What each symbol does to the nodes:
ψ: nc->bq, gr->hh, mq->nq, qb->dr, hm->gb, hl->bs, zp->cd, ph->zc, hg->mr, jr->gn, dr->qb, zd->bp, hq->bb, gn->jr, lj->tt, qf->tg, qd->jl, cd->zp, qc->hj, dg->jc, dj->tp, fb->cq, jg->dd, mp->lm, rl->bl, nq->mq, bp->zd, cq->fb, mr->hg, jb->mb, jl->qd, tt->lj, bs->hl, dm->tz, tp->dj, fr->zh, bz->gl, tz->dm, hc->sn, mb->jb, dd->jg, sr->ll, bl->rl, cn->rf, gb->hm, rf->cn, bb->hq, hh->gr, jc->dg, gl->bz, bq->nc, sn->hc, zh->fr, hj->qc, ll->sr, tg->qf, tm->nf, zc->ph, qp->zn, zn->qp, lm->mp, nf->tm
π: nc->hg, gr->hl, mq->fb, qb->tt, hm->zh, hl->gr, zp->sr, ph->sn, hg->nc, jr->zd, dr->lj, zd->jr, hq->bl, gn->bp, lj->dr, qf->dd, qd->dm, cd->ll, qc->qp, dg->lm, dj->nf, fb->mq, jg->tg, mp->jc, rl->bb, nq->cq, bp->gn, cq->nq, mr->bq, jb->ds, jl->tz, tt->qb, bs->hh, dm->qd, tp->tm, fr->gb, bz->cn, tz->jl, hc->zc, dd->qf, sr->zp, bl->hq, cn->bz, gb->fr, rf->gl, bb->rl, hh->bs, jc->mp, gl->rf, bq->mr, sn->ph, zh->hm, hj->zn, ll->cd, tg->jg, tm->tp, zc->hc, qp->qc, zn->hj, lm->dg, ds->jb, nf->dj
φ: nc->mp, gr->dj, mq->hq, qb->fr, hm->lj, hl->nf, zp->dm, ph->zd, hg->jc, jr->sn, dr->zh, zd->ph, hq->mq, gn->hc, lj->hm, qf->jb, qd->sr, cd->tz, qc->bz, dg->mr, dj->gr, fb->bl, mp->nc, rl->cq, nq->bb, bp->zc, cq->rl, mr->dg, jb->qf, jl->ll, tt->gb, bs->tm, dm->zp, tp->hh, fr->qb, bz->qc, tz->cd, hc->gn, mb->tg, dd->ds, sr->qd, bl->fb, cn->qp, gb->tt, rf->zn, bb->nq, hh->tp, jc->hg, gl->hj, bq->lm, sn->jr, zh->dr, hj->gl, ll->jl, tg->mb, tm->bs, zc->bp, qp->cn, zn->rf, lm->bq, ds->dd, nf->hl
δ: nc->fb, gr->hc, mq->hg, qb->cn, hm->hj, hl->zc, zp->qf, ph->bs, hg->mq, jr->tp, dr->rf, zd->tm, hq->jc, gn->dj, lj->gl, qf->zp, qd->ds, cd->tg, qc->gb, dg->bb, dj->gn, fb->nc, jg->ll, mp->bl, rl->lm, nq->mr, bp->nf, cq->bq, mr->nq, jb->dm, tt->bz, bs->ph, dm->jb, tp->jr, fr->qp, bz->tt, tz->mb, hc->gr, mb->tz, dd->sr, sr->dd, bl->mp, cn->qb, gb->qc, rf->dr, bb->dg, hh->sn, jc->hq, gl->lj, bq->cq, sn->hh, zh->zn, hj->hm, ll->jg, tg->cd, tm->zd, zc->hl, qp->fr, zn->zh, lm->rl, ds->qd, nf->bp
σ: nc->hl, gr->hg, mq->hc, qb->sr, hm->tz, hl->nc, zp->tt, ph->cq, hg->gr, jr->bb, dr->ll, zd->rl, hq->gn, gn->hq, lj->cd, qf->bz, qd->fr, cd->lj, qc->jb, dg->tp, dj->jc, fb->zc, jg->rf, mp->nf, rl->zd, nq->sn, bp->bl, cq->ph, mr->hh, jb->qc, jl->zh, tt->zp, bs->bq, dm->gb, tp->dg, fr->qd, bz->qf, tz->hm, hc->mq, mb->hj, dd->cn, sr->qb, bl->bp, cn->dd, gb->dm, rf->jg, bb->jr, hh->mr, jc->dj, gl->tg, bq->bs, sn->nq, zh->jl, hj->mb, ll->dr, tg->gl, tm->lm, zc->fb, qp->ds, lm->tm, ds->qp, nf->mp
ω: nc->cd, gr->dr, mq->jg, qb->hh, hm->nf, hl->lj, zp->bq, ph->bz, hg->ll, jr->qp, dr->gr, zd->qc, gn->zn, lj->hl, qf->cq, qd->dg, cd->nc, qc->zd, dg->qd, dj->zh, fb->tg, jg->mq, mp->tz, rl->jb, nq->dd, bp->hj, cq->qf, mr->sr, jb->rl, jl->jc, tt->bs, bs->tt, dm->lm, tp->fr, fr->tp, bz->ph, tz->mp, hc->rf, mb->bl, dd->nq, sr->mr, bl->mb, cn->sn, gb->tm, rf->hc, bb->ds, hh->qb, jc->jl, gl->zc, bq->zp, sn->cn, zh->dj, hj->bp, ll->hg, tg->fb, tm->gb, zc->gl, qp->jr, zn->gn, lm->dm, ds->bb, nf->hm

In the rows, zero is written as 127.

The rows follow the links: the fewer symbols apart two nodes are, the more alike their rows tend to be.

Each row is also shifted at random along 4 hidden directions that mean nothing.

Row, then node:
[ 150  101  123  131  122  108  121  138  122  126  135  124  145  153  117  125  128  121  123  121  128  125  137  142  139  121  163  130  114  134  118  120  122  154  138  112  130  126  117  142  134  139  137  142  126  130  126  111  125  121  112  107  145  133  107  117  130  135  136  136  130]: jl
[ 114  134  111  118  131  137  122  162  126  150  117  149  134  127  106  101  133  126  134  130  131  126  126  124  137  135  135  131  127  138  148  135   96  119  118  134  127  127  129  128  142  137  145  122  133  129  147  157   93  120  126  112  160  112  133  136   92  129  119  138  125]: cd
[  67  153  138  137  141  132  117  169  133  121  117  140  128  136  110   94  106  122  131  128  136  131  139  132  120  149  128  152  100  131  138  160  130  131  141  123   89  150  115  117  143  119  131  134  119  115  127  127  115  126   98  137  130  137  146  112  122  114  125  115   88]: hm
[  82  149  141  147  117  134  136  144  130  117  136  133  157  115  134  130  114  106  108  146  138  174  110  139  129  128  116  137  106  124  123  140  151  128  142  135  123  153  122  133  130  119  115  123  144  108  146  119  139  121  140  127  138  142  136  117  150  106  125  126  130]: hc
[ 182  133  125  129  135  140  137  158  160  129   99  119  153  143  110  127  128  122  138  108  130  138  138  130  132  120  132  137  100  154  128  130  133  134  136  116  106  125   93  127  133  131  127  133  145  108  128  140  116  137  126  103  153  132  140  121  132   99  112  117  109]: jc
[ 162  138  121  114  124  122  129  106  155  131  123  115   93  139  117  132  127  158  121  113  134   89  131  121  124  134  129  113  149  147  140  117   99  110  112  120  133   97  133  105  132  139  139  133  121  144  115  145  144  123  134  128  101   91  133  155  107  143  130  123  140]: lm
[ 209  136  113  115  124  111  109  140  122  113  158  136  132  147  129  116  134  118   96  153  122  122  131  119  140  122  150  142  117  138  116  134  107  129  108  110  146  133  152  103  130  119  130  131  137  123  110  125  140  112   96  130   96  116  139  128  136  146  136  141  110]: rl
[ 184  114  140  133  137  133  140  104  120  128  118  114  117   90  135  141  125  138  129  126  141  119  122  119  127  132  103  130  137  101  126  122  151  130  146  129  135  124  133  114  108  115  126  120  129  120  133  113  129  121  140  121  141  128  122  141  136  121  135  124  127]: hh
[ 141  113  134  108  114  120  119  112  133  125   94  119  127  151  120  137  120  149  141  114  103   87  147  117  137  111  148  128  100  120  142  111  128  132   97  136  125  118  134  137  122  134  125  133  136  105  110  136  130  138   84  132  115  146  112  120  145  130  136  102  114]: jb
[ 186  115  105  112  130  122  136  114  120  140  137  128  132  140  115  126  135  130  128  116  123  128  117  145  128  116  129  125  145  148  124  110  115  121  125  125  146  123  115  136  128  133  133  124  127  140  146  121  124  132  151  101  144  105  108  135  114  128  134  146  152]: hg
[ 218  108  102  113  131  132  127  129  102  143  127  130  144  128  123  123  133  123  126  122  115  135  115  136  128  123  136  120  129  125  127  126  115  142  119  131  127  136  123  136  133  131  131  120  125  128  137  143  107  144  134  112  136  134  107  116  112  130  121  144  131]: jg
[ 128  142  122  130  125  118  121  120  119  126  148   94  127  139  108  146  125  144  122  119  119  132  116  121  114  133  138  103  118  126  133  113  126  119  114  133  130  109  120  128  127  143  134  134  118  131  108  143  138  134  130  121  116  110  123  117  118  116  114  129  142]: ds
[ 209  135  114  108  146  133  110  162  139  136  121  130  142  170  118  116  121  142  134  113  121  130  140  161  122  147  121  138  133  139  119  136   89  116  106  135  118   90  121  114  150  138  146  114  115  129  131  167  128  123  115  118  124   94  138  129   79  138  107  133  127]: bl
[ 157  135  134  126  119  111  128  119  120  129  159  145  135  113  130  126  136  116   99  149  123  141  108  119  140  118  124  141  135  127  117  126  117  108  118  128  150  121  161  121  138   98  133  122  147  139  146  140  138  108  128  127  107  103  143  138  115  150  139  154  141]: cq
[ 120  133  113  115  126  130  104  172  127  119  126  134  162  154  114  115  118  116  121  139  122  138  138  137  137  135  150  141  114  152  125  133  107  138  108  119  119  143  138  122  148  135  133  136  143  118  125  143  116  124  102  126  123  143  137  123  118  137  133  144  113]: mb
[ 121  114  118  120  112  112  113  144  109  135  152  130  115  105  129  103  153  101   90  142  134  136  121   99  142  137  156  159  123  134  117  153  113  134  119  105  138  168  155  123  123  104  132  131  148  123  129  119  115  100  106  136  129  137  143  124  129  137  153  154  121]: zp
[ 176   99  111   96  122  114  120  122  108  140  102  159  148  132  141  108  129  118  138  149  119   92  143  130  137  106  140  149  114  130  116  124  131  149  112  131  144  151  145  137  116  123  136  110  135  126  136  131  107  126  108  125  135  158  101  123  142  148  137  142  114]: tg
[  87  146  139  136  127  143  130  137  124  120  128  134  121   98  131  116  126  106  133  162  142  126  124  117  126  128  117  160  121  119  134  146  150  133  137   99  117  155  156  125  114   91  117  121  144  117  134  124  132  108  107  150  128  147  160  136  141  126  142  113  107]: bs
[ 175  133  136  143  132  136  138  119  105  149  116  106  113   90  130  132  136  142  137  107  138  145  121  113  109  157  111  101  131  114  140  123  116  115  119  133  106  128  138  134  134  128  122  122  106  127  130  122  105  123  142  130  128  125  128  121  113  117  129  121  131]: qb
[ 133  130  137  120  131  139  130  145  135  102  108  151  132  105  142  111  121  121  139  138  137  127  126  145  134  126   97  135  135  118  125  136  135  128  117  134  109  140  141  123  125  117  122  102  126  120  156  133  132  122  124  129  135  147  133  119  133  132  127  112  118]: zc

Start, symbols taken left to right, then the node you end at.
Answer with the node's name.
[ 166  125   98  107  136  124  117  151  123  142  166  141  119  130  116  102  146  124  117  145  140  135  123  128  138  140  124  138  150  147  121  122   94  127  123  116  131  129  126  115  144  137  150  120  132  136  150  137  127  111  136  116  137   97  130  140   92  147  134  161  140]
ψ φ ψ => mp
[  73  109  114  121  117  128  127  138  107  151  155  116  142  134  102  122  162  113  105  126  130  162  104  130  138  121  139  108  132  138  122  124   94  107  130  126  137  137  118  146  148  124  138  134  118  132  131  130  128  121  157  104  157  105  120  135   98  127  145  159  146]
π φ ω => mp
[  81  157  136  134  131  139  115  140  117  111  135  113  134  114  118  120  121  125  133  134  135  140  129  119  121  155  123  133  105  113  126  154  118  121  116  134   96  143  128  119  148  120  116  140  110  108  112  138  106  132   97  148  108  133  144  113  138  126  128  118   95]
ψ σ δ δ => mb
[ 101  147  128  127   99  137  130  137  117  146  136  106  150  120  104  150  143  108  111  113  122  157   96  113  122  127  141  113  117  129  146  107  119  115  126  143  133  117  126  150  136  126  130  133  134  135  111  138  118  125  143  120  128  116  129  111  117  109  123  132  142]
φ π φ => qf
[  86  135  140  123  122  133  130  125  150  105  124  142  109  123  136  126  120  129  124  133  137  102  144  120  123  115  114  148  123  111  121  146  138  133  125  109  121  135  127  117  110  115  119  136  135  117  112  109  143  136  103  149  115  138  136  139  155  130  132  112   98]
φ δ => ph
[  91  135  121  125  119  111  112  134  137  131  137  115  113  148  108  132  142  126  105  116  128  105  126  107  128  131  153  120  128  144  132  117   93  113  127  115  123  124  133  125  133  128  132  143  132  138  104  124  132  113  118  120   99  120  139  122  123  126  147  138  134]
ω ψ => mp
[  98  115  129  132  124  143  131  149  120  126  100  137  133  111  133  106  121  122  147  125  121  152  127  121  132  128  121  134  109  125  126  137  148  147  151  131  123  161  118  137  120  120  117  127  119  115  136  119  118  127  131  118  158  168  130  122  141  112  129  117  121]
π δ => gl
[ 135  124  101  125  132  119  113  127  129  112  156  129  140  153  124  105  141  118  111  133  127  112  140  140  131  130  142  144  141  147  105  131   98  130  126   98  147  128  125  119  132  134  134  144  139  122  126  131  146  127  125  130  120  100  121  138  110  145  146  146  139]
σ δ ψ π => jr
[ 183  114  126  123  145  136  128  130  128  115  136  158  107  107  137   85  120  114  127  148  128  130  146  126  117  136  112  157  143  114  122  153  131  132  129  114  134  155  140  120  121  115  122  108  121  131  147  122  131  116  124  142  139  139  138  137  125  146  144  134  123]
φ ψ => tm
[ 153  150  128  130  143  131  113  152  150  106  147  137  148  136  147  105  103  109  123  148  125  130  136  144  121  154   95  133  134  122  124  143  111  129  118  123  119  136  123  115  144  125  116  119  107  121  134  132  137  141  111  150  114  119  147  116  113  138  131  124  105]
ω π ψ δ => fr
[  37  125  124  126  135  107  136   92  128  133  121  112   96  120  116  131  130  153  139  108  116   91  141  126  113  133  105  108  146  107  120  113  118  133  125  131  128  103  134  113  104  133  128  128  101  139  115  125  140  135  121  144   96  114  109  131  125  137  124  112  136]
σ φ ω π => mr
[  95  135  134  151  142  133  111  127  122  121  150  114  139  133  112  123  115  110  126  114  119  146  135  136  120  138  121  115  125  130  125  133  123  130  149  118  119  127  111  127  148  144  122  142  100  133  111  106  134  135  130  138  133  132  131  114  120  120  128  129  141]
σ σ ω => dj
[ 150  121  120  134  119  117  139  124  100  158  153  110  112  118  105  134  160  126  108  110  122  144  108  114  122  141  132  105  125  135  136  113  107  109  122  130  127  115  126  135  119  122  138  138  125  148  130  133  124  113  150  114  132  102  113  125  110  124  137  150  159]
δ π π => dd
[ 132  100  127  130  124  105  138   72  129  141   88  109   94  142  119  167  131  167  157   91  116   83  129  108  126   96  143  101  120  129  132  101  140  132  114  136  126  101  124  137  110  138  136  144  122  139   96  119  133  159  130   99  122  132   91  131  137  113  120   97  149]
φ π ω ω => zp
[  77  169  137  131  127  142  121  152  147  114  152  120  138  123  127  132  115  102  107  142  135  145  127  127  123  147  120  137  114  127  134  143  130  113  115  110  103  142  133  120  148  107  106  135  130  103  117  129  125  109   94  152  120  113  169  136  138  125  129  128   97]
σ ω ω => rl
